Known rows, with every step that occurs
V-D-F-J-U-Q: [-0.19  0.36 -0.09 -0.14 -0.20 -0.24 -0.10 -0.08 -0.01 -0.12  0.43 -0.07
  0.05 -0.20  0.30  0.14  0.27  0.07 -0.12 -0.26 -0.33  0.21]
U-V-D: [ 0.08  0.09 -0.25 -0.24 -0.14 -0.03  0.02 -0.05  0.01  0.12  0.24  0.00
  0.11  0.09  0.35  0.20  0.20 -0.01  0.08 -0.22 -0.46  0.13]
F-D-V-U-Q: [ 0.10  0.19 -0.03 -0.03  0.01  0.01 -0.08 -0.11 -0.21  0.06  0.48  0.04
 -0.01 -0.16  0.43  0.19  0.02 -0.03  0.09 -0.10 -0.54 -0.03]
V-U: [-0.06  0.12 -0.19  0.03  0.13  0.10  0.05 -0.05 -0.23  0.11  0.46  0.20
 -0.13 -0.04  0.00  0.30  0.01 -0.05 -0.21 -0.14 -0.17  0.36]
J-U-Q-P-F-D: [-0.02  0.04 -0.06 -0.06  0.05 -0.22  0.06  0.43 -0.13 -0.11  0.30 -0.19
  0.13 -0.33  0.12  0.52 -0.06 -0.06 -0.27 -0.22 -0.37  0.32]
J-U-V-D-F: [-0.08  0.08 -0.14 -0.25 -0.02 -0.31  0.02  0.01 -0.20  0.14  0.39 -0.18
  0.15  0.00  0.15  0.45  0.18 -0.04 -0.08 -0.32 -0.39  0.52]
F-Q-J-U-V: [ 0.21  0.06 -0.37 -0.10 -0.35 -0.17 -0.04  0.42 -0.10 -0.15  0.24 -0.08
 -0.13 -0.17 -0.11  0.29 -0.09  0.08  0.21 -0.40 -0.23  0.19]
F-Q-J-U-D-V: [ 0.23  0.08 -0.36 -0.15 -0.37 -0.13 -0.11  0.22 -0.10 -0.20  0.28 -0.12
 -0.05 -0.27  0.09  0.23 -0.12  0.06  0.16 -0.35 -0.26  0.15]
Q-P-F: [ 0.20  0.08 -0.12 -0.18 -0.01 -0.10  0.14  0.08  0.39  0.01 -0.03 -0.06
 -0.25 -0.26 -0.04  0.32 -0.21 -0.12 -0.19 -0.09 -0.28  0.18]
F-D: [-0.03  0.42 -0.05 -0.05 -0.04  0.14 -0.12  0.02 -0.13  0.10  0.26 -0.01
 -0.09  0.04  0.41  0.12 -0.13 -0.02  0.05 -0.04 -0.47 -0.20]
V-D-F-Q: [-0.20  0.43 -0.21 -0.13 -0.07 -0.18 -0.19 -0.12  0.04 -0.08  0.46  0.01
 -0.05 -0.27  0.28  0.05  0.25  0.13 -0.10 -0.21 -0.31  0.19]
P-Q: [ 0.03  0.28 -0.13 -0.21 -0.10 -0.07 -0.09  0.07 -0.12 -0.17 -0.04 -0.01
 -0.10 -0.58  0.06  0.27 -0.06  0.11 -0.06 -0.12  0.00 -0.07]
Q-J-U: [ 0.17  0.14 -0.21 -0.16 -0.49 -0.08  0.04  0.16  0.03  0.02  0.14 -0.15
 -0.16  0.09  0.08  0.27 -0.03 -0.08  0.04 -0.25 -0.02  0.21]
P-F-Q-J-U: [ 0.01  0.06 -0.24  0.00 -0.18 -0.40 -0.02  0.31 -0.09 -0.18 -0.07 -0.05
 -0.19 -0.60 -0.23  0.26 -0.09  0.12  0.16 -0.31 -0.27  0.32]
D-V-U-Q-P: [ 0.22 -0.11 -0.14 -0.16  0.00 -0.10  0.03 -0.22  0.04  0.05  0.45  0.04
  0.00 -0.36  0.07  0.24  0.05 -0.05 -0.07 -0.19 -0.23  0.22]
D-F-J-U-Q: [-0.22  0.20 -0.01 -0.21 -0.18 -0.38  0.00 -0.01 -0.03  0.00  0.21 -0.26
 -0.02 -0.37 -0.22  0.21 -0.06  0.10  0.09 -0.33 -0.23  0.16]
U-Q-P-F-D: [ 0.06  0.04 -0.10 -0.04 -0.03 -0.06  0.08  0.46  0.17 -0.22  0.10 -0.07
  0.08 -0.54  0.18  0.29 -0.10  0.01 -0.16 -0.11 -0.40 -0.06]
J-U-Q: [-0.17  0.06 -0.10 -0.10  0.00 -0.15 -0.02  0.33 -0.27 -0.05  0.33 -0.16
  0.23 -0.32  0.03  0.40 -0.01  0.01 -0.24 -0.26 -0.16  0.26]
F-J-U: [ 0.05  0.17 -0.07 -0.13 -0.29 -0.11  0.02  0.05 -0.17  0.03  0.18 -0.14
 -0.14  0.07 -0.17  0.29 -0.20 -0.06  0.06 -0.33 -0.21  0.09]
D-V: [ 0.15  0.08 -0.11 -0.30 -0.14 -0.10 -0.11 -0.46  0.10  0.21  0.18 -0.08
 -0.05 -0.27  0.05  0.02 -0.05  0.00  0.14 -0.17 -0.14 -0.03]

Rows
[ 0.07  0.06 -0.05  0.02 -0.10 -0.32  0.01  0.06 -0.11 -0.07  0.04  0.00
 -0.09 -0.55  0.18  0.20  0.04  0.04  0.20 -0.15 -0.52  0.18] -> P-F-D-V-U-Q-J
[ 0.09  0.00 -0.25 -0.08 -0.21 -0.41 -0.04  0.15 -0.10 -0.19 -0.05 -0.11
 -0.06 -0.65 -0.03  0.23 -0.08  0.11  0.20 -0.29 -0.39  0.33] -> P-F-Q-J-U-D-V
[ 0.03  0.09 -0.25  0.00 -0.21 -0.33 -0.03  0.27 -0.01 -0.18 -0.13 -0.01
 -0.22 -0.62 -0.21  0.16 -0.11  0.14  0.22 -0.27 -0.27  0.19] -> P-F-Q-J
[ 0.20  0.11 -0.39 -0.09 -0.36 -0.17 -0.07  0.38 -0.10 -0.19  0.32 -0.05
 -0.11 -0.13  0.04  0.28  0.03  0.07  0.15 -0.39 -0.28  0.23] -> F-Q-J-U-V-D
[-0.02  0.13 -0.20 -0.30 -0.12 -0.18  0.03 -0.12  0.05  0.13  0.26 -0.07
  0.11 -0.03  0.28  0.19  0.25  0.04  0.12 -0.24 -0.49  0.20] -> U-V-D-F
[ 0.20  0.16 -0.31 -0.12 -0.04  0.03 -0.05  0.30  0.17 -0.13  0.29  0.00
 -0.22 -0.25 -0.11  0.26 -0.27  0.03 -0.08 -0.24 -0.26  0.03] -> F-Q-P
[ 0.12  0.10 -0.12 -0.18 -0.32 -0.15  0.06  0.06 -0.17  0.02  0.23 -0.13
 -0.05  0.18 -0.02  0.34 -0.04 -0.08  0.12 -0.39 -0.38  0.18] -> F-J-U-V-D
[ 0.13  0.25 -0.04 -0.06  0.02  0.02 -0.09 -0.24 -0.18  0.15  0.46  0.05
 -0.11 -0.02  0.40  0.18 -0.02 -0.06  0.10 -0.09 -0.52  0.02] -> F-D-V-U
[ 0.32 -0.04 -0.11 -0.21 -0.13 -0.23  0.22  0.17  0.29  0.00 -0.02 -0.14
 -0.23 -0.13 -0.14  0.46 -0.22 -0.16 -0.05 -0.23 -0.43  0.28] -> Q-P-F-J-U-V
[-0.06  0.08 -0.19 -0.22 -0.01 -0.34 -0.01  0.11 -0.24  0.05  0.43 -0.16
  0.13 -0.08  0.08  0.46  0.16  0.00 -0.05 -0.37 -0.43  0.53] -> J-U-V-D-F-Q
[ 0.20 -0.15 -0.12 -0.13  0.03 -0.21  0.06 -0.20  0.03  0.02  0.35  0.05
 -0.01 -0.49  0.02  0.26  0.07 -0.03 -0.03 -0.20 -0.28  0.30] -> D-V-U-Q-P-F
[-0.03 -0.02 -0.09 -0.10  0.03 -0.24  0.08  0.40 -0.08 -0.10  0.25 -0.18
  0.14 -0.39 -0.01  0.51 -0.06 -0.05 -0.31 -0.25 -0.25  0.37] -> J-U-Q-P-F
[ 0.14  0.09 -0.10 -0.23 -0.32 -0.09 -0.01 -0.13 -0.18 -0.02  0.19 -0.20
  0.04  0.01  0.12  0.26 -0.20 -0.09  0.08 -0.30 -0.38  0.10] -> F-J-U-D-V
[ 0.02 -0.01 -0.25  0.08 -0.11  0.06  0.10  0.30 -0.18 -0.13  0.43  0.17
 -0.01 -0.22  0.09  0.31  0.11  0.00 -0.14 -0.19 -0.14  0.26] -> V-U-Q-J
[ 0.00  0.12 -0.26 -0.27 -0.11 -0.21 -0.01 -0.02  0.01  0.05  0.30 -0.06
  0.09 -0.12  0.22  0.20  0.23  0.08  0.16 -0.29 -0.52  0.21] -> U-V-D-F-Q
[-0.11  0.25 -0.03  0.01  0.03 -0.21 -0.04  0.05 -0.11  0.02 -0.07 -0.02
 -0.13 -0.42  0.13  0.17 -0.10  0.05  0.11 -0.08 -0.51  0.08] -> P-F-D
